Below is a small trained network, with its code and all its weights. Each question gives an input and a target symbol and asks what happens when units are switched off, that is, made to give their printed mean instead of their output.

import numpy as np


def w(rows, s, z=0):
    codes = np.array(rows[::2]) - 128.0
    scale = np.full(codes.shape[1], s)
    scale[-1] = z or s
    return codes * scale


def f(y):
    return np.maximum(y, 0)


def softmax(a):
    e = np.exp(a - a.max(-1, keepdims=True))
    return e / e.sum(-1, keepdims=True)


def log_softmax(a):
    a = a - a.max(-1, keepdims=True)
    return a - np.log(np.exp(a).sum(-1, keepdims=True))


def net(x, mask):
    ids = ['ΔΘΛΞΦΨΩαβγεζημστ'.index(c) for c in x.split()]
    T = len(ids)
    res = E[ids] + P[:T]
    r = res
    for j in range(2):
        rows = slice(2 * j, 2 * j + 2)
        q, k, v = (r @ M[0][rows].T for M in (Q, K, V))
        z = softmax(np.where(np.tri(T) > 0, q @ k.T / 2**0.5, -1e9)) @ v
        o = O[0][rows]
        res = res + np.where(mask[j], z, o[:, -1]) @ o[:, :-1]
    y = f(res @ A[0][:, :-1].T + A[0][:, -1])
    res = res + np.where(mask[2:6], y, B[0][:, -1]) @ B[0][:, :-1]
    return log_softmax(res[-1] @ U[:, :-1].T + U[:, -1])


Q, K, V, O, A, B = {}, {}, {}, {}, {}, {}
E = w([
[85,23,185,157,165],'Δ',
[76,133,186,145,183],'Θ',
[189,151,138,48,92],'Λ',
[153,211,134,94,162],'Ξ',
[131,151,185,111,135],'Φ',
[171,232,78,83,179],'Ψ',
[175,129,114,55,72],'Ω',
[195,192,119,60,103],'α',
[144,96,132,136,180],'β',
[180,128,103,164,89],'γ',
[113,173,140,55,174],'ε',
[101,101,141,135,146],'ζ',
[160,133,114,129,175],'η',
[126,80,118,6,104],'μ',
[195,141,101,105,96],'σ',
[190,101,165,72,86],'τ',
],0.013)
P = w([
[233,154,220,226,182],'0',
[140,105,131,52,165],'1',
[139,22,72,104,224],'2',
[210,45,75,57,165],'3',
[184,39,72,74,170],'4',
[151,3,86,100,196],'5',
[191,42,98,79,146],'6',
],0.0067)
Q[0] = w([
[235,96,102,36,197],'h1',
[156,64,219,34,255],'h1',
[227,157,145,45,229],'h2',
[72,246,120,183,156],'h2',
],0.0069)
K[0] = w([
[193,155,254,241,96],'h1',
[216,183,123,254,84],'h1',
[159,138,206,198,174],'h2',
[26,82,67,34,163],'h2',
],0.008)
V[0] = w([
[209,69,136,240,86],'h1',
[223,255,198,190,218],'h1',
[33,176,204,162,242],'h2',
[23,135,161,194,181],'h2',
],0.007)
O[0] = w([
[162,84,39,247,39,157],'h1',
[51,119,103,74,65,254],'h1',
[76,56,211,114,92,131],'h2',
[132,73,166,151,59,84],'h2',
],0.011,0.0094)
A[0] = w([
[110,167,92,157,163,5],'n1',
[153,1,151,116,38,45],'n2',
[163,34,88,134,57,104],'n3',
[151,130,190,67,196,141],'n4',
],0.008,0.0018)
B[0] = w([
[135,104,166,158,103,137],'n1',
[86,166,157,201,148,255],'n2',
[163,137,132,210,179,243],'n3',
[254,64,187,145,169,186],'n4',
],0.0086,0.008)
U = w([
[142,110,119,137,106,3],'Δ',
[146,84,213,196,130,30],'Θ',
[88,98,134,146,98,64],'Λ',
[88,55,255,38,109,224],'Ξ',
[95,109,247,155,61,93],'Φ',
[65,144,190,135,76,192],'Ψ',
[35,181,191,80,108,70],'Ω',
[243,57,203,106,244,143],'α',
[78,133,169,90,93,41],'β',
[152,136,108,170,82,202],'γ',
[131,96,110,154,135,129],'ε',
[54,227,111,55,109,174],'ζ',
[114,151,118,96,110,88],'η',
[138,164,104,144,186,197],'μ',
[105,110,157,169,129,42],'σ',
[121,145,200,168,144,71],'τ',
],0.0059,0.0039)

Each question gives the input, a string of symbols that net reads in full, and the target symbol t.
The units are the heads (2 rows each of Q, K, V and O) and the neurons (one row each of A and B). Each row of codes is followed by its name. A weight is (code - 128) times the scale printed after its matrix; where a second scale follows, it is the last column's (O, A, B and U).
mask holds one flag per unit, heads first, then neurons. A switched-off unit (its flag False) gives its mean, the last column of its rows in O or B, instead of its output. The means were averaged over made-up inputs and are rounded, as every weight is.
A unit's drop is (log p(t) with every unit on - log p(t) with that unit switched off) / (log p(t) with every unit on - log p(t) with every unit switched off).
The circuit of an input: a set's keep is (log p(t) with only the set's units on - log p(t) with every unit switched off) / (log p(t) with every unit on - log p(t) with every unit switched off). Starting from all 6 units, units are removed one at a time, each time the one whose removal leaves the highest keep (on an exact tie, the one counted first), for as long as the keep stays at least 0.8.
units of the circuit, in order: the units of the circuit, biggest drop first
unit that matters most: the unit with the biggest drop
top k neurons: the k neurons with the biggest drops, biggest first
which heads matter: for each layer, one digit per head in row order, 1 if its drop is at least 0.15 and else 0, layers parted by /
drop when u is switched off: that unit's drop, to one decimal
input γ α ε Λ, target γ: unit that matters most	h1
input μ Ξ μ μ μ ζ, target α: units of the circuit, in order	[h1 n4]
input μ μ η ε α α, target α: units of the circuit, in order	[h1 n4]
input μ η η ε μ Φ Ξ, target α: top 2 neurons	[n4 n2]
input α μ Ξ, target ζ: units of the circuit, in order	[h1 n4 n3]
input Θ ε ε Θ Θ ε μ, target Φ: which heads matter	01
input ε Θ Λ, target Ξ: units of the circuit, in order	[h1 h2]
input ε μ ε, target Ξ: which heads matter	11
input ε Φ Ψ μ η Φ, target Ξ: which heads matter	11
input ε Ξ α Δ, target Ξ: units of the circuit, in order	[h1 h2]
input μ ε η μ Ω β Ψ, target α: drop when n4 is switched off	0.3
input μ β ε, target α: drop when h1 is switched off	1.2
input μ μ Λ β, target α: drop when n2 is switched off	0.1
input μ μ σ Ω, target α: units of the circuit, in order	[h1]
